Here is a tiny trained network, its code and every weight. The questions are about switching its units off for an input and a class, where a switched-off unit gives its printed mean instead of its output.

import numpy as np


def w(rows, s, z=0):
    codes = np.array(rows[::2]) - 128.0
    scale = np.full(codes.shape[1], s)
    scale[-1] = z or s
    return codes * scale


def norm(h):
    return h / np.sqrt((h * h).mean(-1, keepdims=True) + 1e-5)


def f(y):
    return np.maximum(y, 0)


def log_softmax(a):
    a = a - a.max(-1, keepdims=True)
    return a - np.log(np.exp(a).sum(-1, keepdims=True))


def net(x, mask):
    res = np.array(x, float).reshape(1, 7) / 4 @ E
    u = 0
    for l in range(3):
        y = f(norm(res) @ A[l][:, :-1].T + A[l][:, -1])
        res = res + np.where(mask[u : u + 9], y, B[l][:, -1]) @ B[l][:, :-1]
        u += 9
    return log_softmax(norm(res)[-1] @ U[:, :-1].T + U[:, -1])


A, B = {}, {}
E = w([
[109,30,184,151,193,235,14,67,183,144],'x0',
[5,73,194,169,115,148,72,128,77,103],'x1',
[163,145,151,180,5,176,117,98,157,132],'x2',
[185,195,238,101,173,170,141,65,156,37],'x3',
[118,110,119,198,140,254,164,184,3,26],'x4',
[49,161,122,61,50,108,158,169,209,212],'x5',
[149,143,142,78,116,164,71,79,44,241],'x6',
],0.0061)
A[0] = w([
[51,148,66,132,123,131,161,170,188,150,107],'0.n0',
[158,77,134,172,116,151,104,118,198,123,109],'0.n1',
[64,159,101,118,180,159,140,137,79,107,170],'0.n2',
[47,96,234,69,135,84,23,176,166,178,120],'0.n3',
[171,205,186,105,68,117,134,142,85,168,83],'0.n4',
[174,113,152,150,171,110,70,2,80,115,197],'0.n5',
[162,157,161,126,200,57,172,144,160,57,155],'0.n6',
[82,152,159,113,83,112,108,66,190,163,44],'0.n7',
[205,121,73,132,71,139,156,152,67,77,3],'0.n8',
],0.0083,0.0025)
B[0] = w([
[102,57,178,69,127,154,114,114,118,81,187],'0.n0',
[135,94,108,139,71,159,70,169,182,133,185],'0.n1',
[111,156,100,131,128,144,156,132,90,92,190],'0.n2',
[64,143,127,139,62,80,36,79,188,124,254],'0.n3',
[223,156,111,86,90,94,89,112,93,126,182],'0.n4',
[141,150,126,33,153,233,144,104,191,109,254],'0.n5',
[39,135,134,68,231,173,183,151,143,217,220],'0.n6',
[160,119,108,246,63,144,143,83,132,124,189],'0.n7',
[1,134,115,131,106,68,112,83,178,128,182],'0.n8',
],0.0086,0.0071)
A[1] = w([
[74,60,103,190,193,100,124,131,180,129,147],'1.n0',
[136,196,116,135,33,105,78,101,158,151,235],'1.n1',
[151,107,113,218,173,43,216,170,115,65,3],'1.n2',
[201,182,131,95,1,121,186,112,101,170,206],'1.n3',
[137,192,147,133,78,190,152,93,126,110,190],'1.n4',
[102,205,40,158,112,82,158,174,10,151,137],'1.n5',
[28,100,100,136,125,57,189,218,143,173,135],'1.n6',
[138,165,103,121,86,97,171,71,149,162,190],'1.n7',
[52,143,208,186,73,94,59,51,190,198,191],'1.n8',
],0.0073,0.0011)
B[1] = w([
[133,125,119,129,96,51,151,136,131,103,179],'1.n0',
[157,2,143,93,127,105,104,151,154,163,215],'1.n1',
[148,192,162,142,103,104,161,130,119,176,144],'1.n2',
[143,93,201,76,77,112,70,146,132,160,182],'1.n3',
[122,74,101,152,106,89,122,192,117,95,185],'1.n4',
[120,86,92,188,115,131,147,102,217,139,174],'1.n5',
[141,190,128,187,130,151,191,100,111,135,195],'1.n6',
[93,118,149,105,108,81,94,160,88,90,173],'1.n7',
[36,113,69,116,115,75,78,174,174,121,255],'1.n8',
],0.011,0.0088)
A[2] = w([
[161,144,95,16,155,118,137,82,130,122,107],'2.n0',
[121,106,254,65,169,135,146,142,79,51,142],'2.n1',
[163,152,91,127,27,111,98,130,117,58,42],'2.n2',
[70,107,59,144,45,153,84,126,203,151,85],'2.n3',
[168,217,94,94,115,48,96,104,142,180,113],'2.n4',
[137,162,89,136,118,114,226,122,106,141,64],'2.n5',
[151,104,177,156,234,104,204,105,89,70,6],'2.n6',
[83,99,67,99,61,63,151,108,116,170,203],'2.n7',
[77,165,225,64,178,120,118,87,137,113,80],'2.n8',
],0.0087,0.0018)
B[2] = w([
[98,194,85,77,112,173,99,175,126,155,165],'2.n0',
[207,206,38,169,98,64,115,117,14,117,165],'2.n1',
[68,111,117,122,65,120,55,143,101,128,159],'2.n2',
[109,115,178,140,236,57,70,120,157,97,252],'2.n3',
[98,77,6,234,73,141,152,129,22,98,155],'2.n4',
[158,194,122,108,196,97,155,143,255,148,157],'2.n5',
[147,139,143,129,46,131,34,105,110,175,153],'2.n6',
[110,71,115,207,135,90,153,141,107,32,219],'2.n7',
[105,180,132,104,124,50,73,197,84,169,168],'2.n8',
],0.0082,0.012)
U = w([
[75,38,133,163,98,35,26,158,174,101,178],'0',
[209,119,194,197,121,143,182,59,126,239,3],'1',
[101,164,116,225,144,79,251,132,166,123,165],'2',
[135,175,155,47,248,151,106,130,214,225,107],'3',
[236,83,171,88,31,145,121,135,149,215,72],'4',
[163,231,96,90,138,118,69,155,41,132,126],'5',
[163,94,119,197,143,231,130,113,66,70,86],'6',
],0.011,0.0051)

Each question gives the input, the list of numbers given to net, and the class t.
The units are the neurons (one row each of A and B). Each row of codes is followed by its name. A weight is (code - 128) times the scale printed after its matrix; where a second scale follows, it is the last column's (A, B and U).
mask holds one flag per neuron, layer by layer. A switched-off neuron (its flag False) gives its mean, the last column of its row in B, instead of its output. The means were averaged over made-up inputs and are rounded, as every weight is.
A unit's drop is (log p(t) with every unit on - log p(t) with that unit switched off) / (log p(t) with every unit on - log p(t) with every unit switched off).
The circuit of an input: a set's keep is (log p(t) with only the set's units on - log p(t) with every unit switched off) / (log p(t) with every unit on - log p(t) with every unit switched off). Starting from the 12 units with the biggest drops (on a tie, the unit counted first), units are removed one at a time, each time the one whose removal leaves the highest keep (on an exact tie, the one counted first), for as long as the keep stays at least 0.8.
units of the circuit, in order: the units of the circuit, biggest drop first
k most important neurons: the k neurons with the biggest drops, biggest first
top k neurons in layer l: the k neurons of layer l with the biggest drops, biggest first
drop when u is switched off: that unit's drop, to one decimal
input [-6,2,-7,5,-2,8,-8], class 3: units of the circuit, in order	0.n6
input [-7,-5,-6,6,4,-2,0], class 2: top 2 neurons in layer 2	2.n3; 2.n4
input [-4,4,-4,-1,5,-8,2], class 6: top 4 neurons in layer 1	1.n5; 1.n8; 1.n6; 1.n0
input [-3,-8,8,8,-3,5,7], class 4: units of the circuit, in order	0.n4; 0.n3
input [1,6,-4,7,-7,-6,-2], class 3: units of the circuit, in order	0.n5; 0.n6
input [6,2,8,-3,6,-6,0], class 6: units of the circuit, in order	0.n3; 1.n8
input [-8,-5,6,-3,5,-2,-6], class 2: 2 most important neurons	0.n3; 1.n6
input [4,5,-8,2,-3,-6,6], class 3: 2 most important neurons	0.n5; 0.n3
input [6,-1,1,-6,0,-8,7], class 3: 2 most important neurons	0.n5; 2.n7
input [5,4,1,3,5,-1,-3], class 6: 2 most important neurons	0.n3; 1.n8
input [-3,-7,-7,3,1,-7,4], class 3: top 2 neurons in layer 0	0.n6; 0.n3
input [6,5,-8,-2,4,-3,-1], class 5: 2 most important neurons	1.n8; 2.n1
input [-1,-1,-1,7,5,8,-4], class 5: 2 most important neurons	2.n1; 1.n8
input [2,0,-2,4,2,-2,6], class 5: most important neuron	2.n1
input [-8,3,1,1,-4,2,-4], class 2: 2 most important neurons	0.n3; 0.n6
input [-7,-8,-8,1,1,-8,3], class 3: top 2 neurons in layer 0	0.n6; 0.n3
input [-8,-3,-3,-2,3,-7,6], class 2: 2 most important neurons	0.n3; 1.n8
input [3,-4,-6,2,0,-7,-7], class 3: drop when 0.n8 is switched off	0.0
input [3,0,-2,8,-6,-7,-7], class 3: drop when 0.n6 is switched off	0.2
input [1,-8,-1,-2,-3,-6,-1], class 3: drop when 0.n3 is switched off	0.1
input [0,-4,-1,2,7,-1,0], class 2: most important neuron	0.n8
